Below is a small trained network, with its code and all its weights. Each question gives an input and a target symbol and asks what happens when units are switched off, that is, made to give their printed mean instead of their output.

import numpy as np


def w(rows, s, z=0):
    codes = np.array(rows[::2]) - 128.0
    scale = np.full(codes.shape[1], s)
    scale[-1] = z or s
    return codes * scale


def f(y):
    return y / 2 * (1 + np.tanh(0.7978845608 * (y + 0.044715 * y**3)))


def softmax(a):
    e = np.exp(a - a.max(-1, keepdims=True))
    return e / e.sum(-1, keepdims=True)


def log_softmax(a):
    a = a - a.max(-1, keepdims=True)
    return a - np.log(np.exp(a).sum(-1, keepdims=True))


def net(x, mask):
    ids = ['ΣΦβδεηλτψ'.index(c) for c in x.split()]
    T = len(ids)
    res = E[ids] + P[:T]
    r = res
    for j in range(3):
        rows = slice(2 * j, 2 * j + 2)
        q, k, v = (r @ M[0][rows].T for M in (Q, K, V))
        z = softmax(np.where(np.tri(T) > 0, q @ k.T / 2**0.5, -1e9)) @ v
        o = O[0][rows]
        res = res + np.where(mask[j], z, o[:, -1]) @ o[:, :-1]
    y = f(res @ A[0][:, :-1].T + A[0][:, -1])
    res = res + np.where(mask[3:7], y, B[0][:, -1]) @ B[0][:, :-1]
    return log_softmax(res[-1] @ U[:, :-1].T + U[:, -1])


Q, K, V, O, A, B = {}, {}, {}, {}, {}, {}
E = w([
[121,84,118,99],'Σ',
[89,118,118,54],'Φ',
[78,148,155,115],'β',
[135,115,137,149],'δ',
[95,56,84,58],'ε',
[147,94,149,241],'η',
[26,184,105,34],'λ',
[72,242,225,219],'τ',
[1,2,111,164],'ψ',
],0.0099)
P = w([
[217,160,134,122],'0',
[79,124,81,114],'1',
[120,137,192,91],'2',
[68,153,71,157],'3',
[87,119,206,89],'4',
[44,170,69,173],'5',
[56,106,222,90],'6',
[19,185,66,190],'7',
[23,94,247,92],'8',
[4,199,64,207],'9',
[62,95,225,74],'10',
],0.017)
Q[0] = w([
[106,93,223,160],'H0',
[190,131,194,89],'H0',
[153,190,66,80],'H1',
[65,53,252,108],'H1',
[115,63,229,57],'H2',
[145,107,114,194],'H2',
],0.013)
K[0] = w([
[142,123,135,66],'H0',
[179,126,110,109],'H0',
[97,121,150,158],'H1',
[249,96,101,105],'H1',
[174,148,86,143],'H2',
[104,131,96,144],'H2',
],0.021)
V[0] = w([
[175,117,99,123],'H0',
[168,172,185,162],'H0',
[162,123,108,29],'H1',
[82,230,141,66],'H1',
[86,202,55,165],'H2',
[215,248,163,134],'H2',
],0.018)
O[0] = w([
[93,106,119,126,70],'H0',
[77,150,195,98,73],'H0',
[132,52,121,19,169],'H1',
[211,210,118,56,247],'H1',
[114,253,107,88,95],'H2',
[165,151,153,209,178],'H2',
],0.02,0.015)
A[0] = w([
[152,52,41,67,2],'N0',
[124,175,35,222,76],'N1',
[215,191,77,101,63],'N2',
[91,149,1,77,226],'N3',
],0.0091,0.0041)
B[0] = w([
[68,234,219,153,186],'N0',
[102,93,252,32,151],'N1',
[41,109,96,167,255],'N2',
[170,46,168,156,195],'N3',
],0.011,0.041)
U = w([
[144,34,99,120,189],'Σ',
[223,139,180,45,166],'Φ',
[215,187,124,189,196],'β',
[173,150,120,217,167],'δ',
[39,99,189,15,5],'ε',
[119,113,165,179,41],'η',
[114,255,120,32,168],'λ',
[135,185,172,150,110],'τ',
[5,97,55,204,129],'ψ',
],0.0069,0.012)

Each question gives the input, a string of symbols that net reads in full, and the target symbol t.
The units are the heads (2 rows each of Q, K, V and O) and the neurons (one row each of A and B). Each row of codes is followed by its name. A weight is (code - 128) times the scale printed after its matrix; where a second scale follows, it is the last column's (O, A, B and U).
mask holds one flag per unit, heads first, then neurons. A switched-off unit (its flag False) gives its mean, the last column of its rows in O or B, instead of its output. The means were averaged over made-up inputs and are rounded, as every weight is.
A unit's drop is (log p(t) with every unit on - log p(t) with that unit switched off) / (log p(t) with every unit on - log p(t) with every unit switched off).
The circuit of an input: a set's keep is (log p(t) with only the set's units on - log p(t) with every unit switched off) / (log p(t) with every unit on - log p(t) with every unit switched off). Starting from all 7 units, units are removed one at a time, each time the one whose removal leaves the highest keep (on an exact tie, the one counted first), for as long as the keep stays at least 0.8.
units of the circuit, in order: the units of the circuit, biggest drop first
unit that matters most: the unit with the biggest drop
top k neurons: the k neurons with the biggest drops, biggest first
drop of u: that unit's drop, to one decimal
input λ λ λ β, target ψ: unit that matters most => N2
input Σ Σ λ Φ λ λ η, target Σ: units of the circuit, in order => [H1, N2, N0]
input ε Φ τ ψ τ λ, target ε: top 2 neurons => [N1, N2]
input Σ ψ Φ λ Φ ψ λ λ λ λ ε, target Σ: units of the circuit, in order => [H2, N2, H1]
input η λ Φ λ λ, target η: units of the circuit, in order => [H1, N2, N1]
input Φ ψ η Φ Σ, target Φ: units of the circuit, in order => [N2, H1]
input ε Σ Φ Φ η ψ λ Φ, target ε: units of the circuit, in order => [N1, H1]
input Σ ε τ Φ λ ψ η λ τ τ Σ, target Σ: top 3 neurons => [N2, N0, N1]
input λ δ λ τ τ Σ, target λ: units of the circuit, in order => [N3, H0]
input λ τ ψ λ, target ε: top 3 neurons => [N3, N2, N0]
input ε λ η ε β, target ε: units of the circuit, in order => [H1, H0]
input Φ δ ε λ τ ψ, target ε: units of the circuit, in order => [H2, N3]
input δ ψ λ Φ, target ε: units of the circuit, in order => [N1, H1, H0]
input λ Φ ε, target λ: units of the circuit, in order => [N3]
input δ λ β, target δ: top 3 neurons => [N2, N1, N0]
input Σ λ λ η, target ψ: top 3 neurons => [N2, N3, N1]
input η λ ε λ λ Φ Σ Φ ε ψ, target ε: top 2 neurons => [N0, N2]
input Σ ε λ Φ ψ, target Σ: top 2 neurons => [N2, N0]
input ε Φ ψ λ ε, target ε: top 3 neurons => [N2, N0, N3]
input Σ Σ τ, target Σ: units of the circuit, in order => [N0]
input Σ Φ λ ψ λ λ Φ Φ λ λ Φ, target Σ: units of the circuit, in order => [H2, N2, H1]
input λ λ Φ ψ Σ Σ, target ε: top 2 neurons => [N1, N0]
input τ λ ψ ε, target ε: top 2 neurons => [N0, N3]
input λ Φ λ λ Φ Φ ε τ, target λ: top 2 neurons => [N3, N2]
input Φ Σ λ Φ δ, target Φ: drop of H1 => 0.8
input ε λ λ Φ, target ψ: drop of N3 => 0.9
input δ ε δ Φ ε λ λ, target δ: drop of N2 => 1.1
input ψ Φ λ Φ λ ε λ, target ψ: units of the circuit, in order => [H1]
